Below are the code and all the weights of a small trained network. Each question names an input and a target symbol and asks about switching units off, where a switched-off unit gives its printed mean instead of its output.

import numpy as np


def w(rows, s, z=0):
    codes = np.array(rows[::2]) - 128.0
    scale = np.full(codes.shape[1], s)
    scale[-1] = z or s
    return codes * scale


def norm(h):
    return h / np.sqrt((h * h).mean(-1, keepdims=True) + 1e-5)


def f(y):
    return np.maximum(y, 0)


def softmax(a):
    e = np.exp(a - a.max(-1, keepdims=True))
    return e / e.sum(-1, keepdims=True)


def log_softmax(a):
    a = a - a.max(-1, keepdims=True)
    return a - np.log(np.exp(a).sum(-1, keepdims=True))


def net(x, mask):
    ids = ['ΞΣαβγεζηλμτψω'.index(c) for c in x.split()]
    T = len(ids)
    res = E[ids] + P[:T]
    u = 0
    for l in range(3):
        r = norm(res)
        for j in range(2):
            rows = slice(2 * j, 2 * j + 2)
            q, k, v = (r @ M[l][rows].T for M in (Q, K, V))
            z = softmax(np.where(np.tri(T) > 0, q @ k.T / 2**0.5, -1e9)) @ v
            o = O[l][rows]
            res = res + np.where(mask[u + j], z, o[:, -1]) @ o[:, :-1]
        u += 2
        y = f(norm(res) @ A[l][:, :-1].T + A[l][:, -1])
        res = res + np.where(mask[u : u + 4], y, B[l][:, -1]) @ B[l][:, :-1]
        u += 4
    return log_softmax(norm(res)[-1] @ U[:, :-1].T + U[:, -1])


Q, K, V, O, A, B = {}, {}, {}, {}, {}, {}
E = w([
[140,109,85,87,155,124,147,89,133,141],'Ξ',
[103,96,161,84,135,164,113,122,112,155],'Σ',
[78,70,149,153,184,92,112,110,88,107],'α',
[131,94,112,109,152,110,143,117,108,114],'β',
[165,117,119,45,166,197,146,81,113,134],'γ',
[45,74,50,77,174,202,109,117,166,146],'ε',
[154,215,147,97,100,38,121,50,83,134],'ζ',
[76,150,92,75,132,123,171,144,138,114],'η',
[116,142,120,119,202,79,177,104,143,170],'λ',
[103,176,109,153,207,161,140,99,80,101],'μ',
[132,137,133,167,107,102,207,70,152,100],'τ',
[169,35,121,150,252,176,158,173,161,123],'ψ',
[175,16,26,143,84,254,143,120,101,116],'ω',
],0.02)
P = w([
[44,29,255,147,133,129,178,80,172,123],'0',
[95,31,206,92,152,116,156,86,139,86],'1',
[105,75,238,93,119,160,140,133,102,104],'2',
[141,72,163,64,134,141,135,142,102,125],'3',
[139,76,184,89,117,122,117,180,47,124],'4',
[163,168,131,90,157,120,161,145,45,171],'5',
[178,188,137,86,161,131,136,161,29,189],'6',
[84,170,120,163,188,153,83,184,73,158],'7',
],0.008)
Q[0] = w([
[253,132,200,63,154,107,76,128,133,124],'0.h1',
[57,150,152,125,185,113,125,113,131,107],'0.h1',
[123,117,197,172,136,84,52,163,208,96],'0.h2',
[182,134,126,127,45,77,50,165,194,97],'0.h2',
],0.0072)
K[0] = w([
[26,62,51,111,184,101,51,250,211,69],'0.h1',
[117,172,199,130,195,38,91,116,72,132],'0.h1',
[59,95,165,115,203,158,135,64,131,166],'0.h2',
[1,44,150,92,161,172,126,84,136,141],'0.h2',
],0.006)
V[0] = w([
[92,79,121,150,126,206,218,184,186,124],'0.h1',
[123,198,176,164,203,110,169,20,144,82],'0.h1',
[189,178,130,163,25,84,237,64,137,80],'0.h2',
[145,93,100,255,177,176,208,128,209,60],'0.h2',
],0.0059)
O[0] = w([
[90,123,172,112,121,122,145,160,173,40,155],'0.h1',
[189,150,172,80,72,103,85,153,94,154,254],'0.h1',
[105,64,232,136,78,92,203,243,1,132,104],'0.h2',
[226,131,164,97,68,133,112,202,115,68,159],'0.h2',
],0.0098,0.0093)
A[0] = w([
[157,115,201,202,28,123,174,143,131,104,3],'0.n1',
[184,80,166,153,203,153,66,230,157,198,120],'0.n2',
[162,81,90,238,83,200,155,160,50,102,85],'0.n3',
[88,149,113,109,59,174,1,97,160,123,185],'0.n4',
],0.0059,0.0041)
B[0] = w([
[114,123,244,185,108,58,126,185,95,94,152],'0.n1',
[142,131,99,96,179,191,219,188,158,133,217],'0.n2',
[148,202,126,217,79,183,208,82,103,119,164],'0.n3',
[167,109,96,95,209,2,152,83,34,139,253],'0.n4',
],0.0087,0.0034)
Q[1] = w([
[205,153,169,138,179,155,87,148,84,72],'1.h1',
[117,103,129,35,244,128,49,173,123,145],'1.h1',
[199,238,15,78,222,163,140,172,100,114],'1.h2',
[221,141,78,204,54,133,184,255,203,130],'1.h2',
],0.0057)
K[1] = w([
[117,131,69,102,228,188,131,144,52,92],'1.h1',
[77,254,145,150,215,110,132,125,178,184],'1.h1',
[39,236,40,138,228,166,91,173,19,142],'1.h2',
[79,9,123,106,40,176,100,111,72,50],'1.h2',
],0.0067)
V[1] = w([
[159,119,114,172,191,90,142,64,119,190],'1.h1',
[98,228,18,116,185,97,73,190,141,204],'1.h1',
[135,96,189,123,228,89,184,255,150,219],'1.h2',
[118,29,137,171,70,99,60,85,47,165],'1.h2',
],0.0054)
O[1] = w([
[234,61,164,92,77,117,162,86,148,130,201],'1.h1',
[128,124,126,156,158,127,213,158,84,105,84],'1.h1',
[167,132,1,107,114,52,171,89,183,160,193],'1.h2',
[89,105,127,225,178,81,85,152,139,184,3],'1.h2',
],0.0098,0.0026)
A[1] = w([
[183,111,242,132,50,81,204,158,192,178,251],'1.n1',
[177,164,229,137,80,63,219,80,141,49,129],'1.n2',
[139,212,2,140,165,229,116,62,231,10,132],'1.n3',
[138,127,247,180,37,100,152,247,136,125,91],'1.n4',
],0.0049,0.0025)
B[1] = w([
[139,68,49,51,94,150,1,122,95,97,244],'1.n1',
[111,114,140,58,141,106,67,80,10,132,255],'1.n2',
[83,103,136,132,157,45,105,131,29,154,206],'1.n3',
[158,41,89,117,106,119,120,141,6,59,175],'1.n4',
],0.0098,0.0041)
Q[2] = w([
[131,67,71,105,105,116,192,101,143,123],'2.h1',
[255,171,64,35,182,115,119,83,39,81],'2.h1',
[154,156,169,156,94,160,88,160,126,134],'2.h2',
[160,79,115,33,170,130,164,175,42,75],'2.h2',
],0.0085)
K[2] = w([
[144,175,132,112,121,86,92,95,65,187],'2.h1',
[179,165,81,217,195,165,253,173,61,137],'2.h1',
[161,33,96,155,102,148,46,172,170,141],'2.h2',
[161,154,41,164,105,192,173,125,2,176],'2.h2',
],0.008)
V[2] = w([
[107,195,122,140,96,97,72,58,9,126],'2.h1',
[76,85,90,97,65,85,177,66,144,172],'2.h1',
[103,172,167,64,168,50,136,157,101,180],'2.h2',
[46,115,170,178,110,159,145,83,117,97],'2.h2',
],0.011)
O[2] = w([
[92,207,79,137,139,80,64,117,105,218,255],'2.h1',
[90,86,86,164,58,99,192,137,90,142,70],'2.h1',
[80,156,250,180,150,153,139,202,150,92,211],'2.h2',
[118,123,101,134,133,204,47,110,80,125,67],'2.h2',
],0.015,0.013)
A[2] = w([
[106,152,72,206,91,65,113,96,55,129,221],'2.n1',
[87,114,76,159,83,140,28,180,83,140,252],'2.n2',
[133,171,151,95,62,138,96,98,48,92,45],'2.n3',
[199,1,227,73,39,175,159,123,160,79,199],'2.n4',
],0.0071,0.0021)
B[2] = w([
[230,61,180,191,119,236,199,158,205,149,249],'2.n1',
[178,212,38,184,165,125,169,134,81,60,253],'2.n2',
[10,48,83,113,124,148,210,99,169,100,203],'2.n3',
[145,206,240,182,153,254,73,171,158,129,232],'2.n4',
],0.0091,0.0046)
U = w([
[110,144,162,142,30,157,90,140,188,177,159],'Ξ',
[104,101,176,125,118,137,131,75,132,163,100],'Σ',
[169,82,175,180,140,63,88,83,151,139,81],'α',
[132,137,105,179,117,65,95,134,195,74,122],'β',
[88,124,164,78,116,133,137,70,143,149,71],'γ',
[54,85,116,117,223,78,166,87,124,83,80],'ε',
[133,99,144,184,112,115,113,165,129,187,112],'ζ',
[4,167,126,154,129,106,160,164,147,59,87],'η',
[147,186,123,92,98,34,255,102,149,95,164],'λ',
[130,246,151,108,173,90,79,144,155,174,78],'μ',
[174,145,117,104,102,75,114,235,37,69,5],'τ',
[192,150,182,121,162,159,176,160,157,45,169],'ψ',
[189,145,52,95,122,169,145,63,144,130,252],'ω',
],0.0079,0.0038)

Each question gives the input, a string of symbols that net reads in full, and the target symbol t.
The units are the heads (2 rows each of Q, K, V and O) and the neurons (one row each of A and B). Each row of codes is followed by its name. A weight is (code - 128) times the scale printed after its matrix; where a second scale follows, it is the last column's (O, A, B and U).
mask holds one flag per unit, layer by layer, with each layer's heads first. A switched-off unit (its flag False) gives its mean, the last column of its rows in O or B, instead of its output. The means were averaged over made-up inputs and are rounded, as every weight is.
A unit's drop is (log p(t) with every unit on - log p(t) with that unit switched off) / (log p(t) with every unit on - log p(t) with every unit switched off).
The circuit of an input: a set's keep is (log p(t) with only the set's units on - log p(t) with every unit switched off) / (log p(t) with every unit on - log p(t) with every unit switched off). Starting from the 12 units with the biggest drops (on a tie, the unit counted first), units are removed one at a time, each time the one whose removal leaves the highest keep (on an exact tie, the one counted first), for as long as the keep stays at least 0.8.
circuit, biggest first: the units of the circuit, biggest drop first
unit that matters most: the unit with the biggest drop
k most important neurons: the k neurons with the biggest drops, biggest first
k most important neurons of layer l: the k neurons of layer l with the biggest drops, biggest first
heads that matter: for each layer, one digit per head in row order, 1 if its drop is at least 0.15 and else 0, layers parted by /
input ω μ μ Ξ μ μ μ ψ, target ψ: circuit, biggest first : (2.h1, 0.n2)
input μ μ Ξ τ η ψ λ μ, target ψ: heads that matter : 10 / 00 / 10
input Ξ η β ε, target η: heads that matter : 10 / 10 / 11
input μ ψ λ γ λ α ε, target λ: unit that matters most : 2.h1
input λ λ Σ, target λ: circuit, biggest first : (1.h2, 2.h1)
input μ μ ω ψ, target ω: heads that matter : 00 / 00 / 01
input ψ λ η ζ, target ψ: 2 most important neurons : (0.n2, 2.n4)
input μ ψ ψ ψ Σ Ξ η ε, target η: heads that matter : 00 / 00 / 11
input η Ξ Ξ, target η: circuit, biggest first : (1.h1, 2.h1, 0.h1)
input λ τ μ, target τ: circuit, biggest first : (0.h2, 1.n4)
input μ τ μ ε, target τ: 2 most important neurons of layer 2 : (2.n2, 2.n4)
input μ Σ λ Ξ Ξ, target λ: heads that matter : 00 / 00 / 10
input μ Σ α ε μ μ ω, target ω: heads that matter : 01 / 00 / 01
input λ η Ξ, target λ: circuit, biggest first : (2.h1)
input μ ψ η μ τ, target τ: circuit, biggest first : (0.h2, 1.n1)
input ω μ ε, target ω: 3 most important neurons : (0.n3, 1.n3, 1.n4)
input μ μ ω Ξ α, target ω: circuit, biggest first : (2.h2, 0.n3)
input μ λ ε Ξ μ τ μ α, target τ: 2 most important neurons : (1.n4, 0.n4)
input η ω λ λ, target ω: circuit, biggest first : (0.n3, 2.h2)
input Ξ ε λ ω ω ψ μ Σ, target ψ: heads that matter : 10 / 11 / 10
input μ μ ψ μ η λ η, target λ: unit that matters most : 0.h2
input β λ η α, target λ: heads that matter : 00 / 01 / 10
input ε α η, target η: heads that matter : 10 / 00 / 11
input μ μ τ Ξ Σ, target τ: 2 most important neurons : (1.n4, 2.n2)
input α μ μ μ γ α τ λ, target τ: 2 most important neurons : (1.n4, 1.n1)
input λ β μ ω λ μ, target ω: 2 most important neurons : (0.n3, 1.n2)
input ψ μ Σ, target ψ: circuit, biggest first : (2.h1)
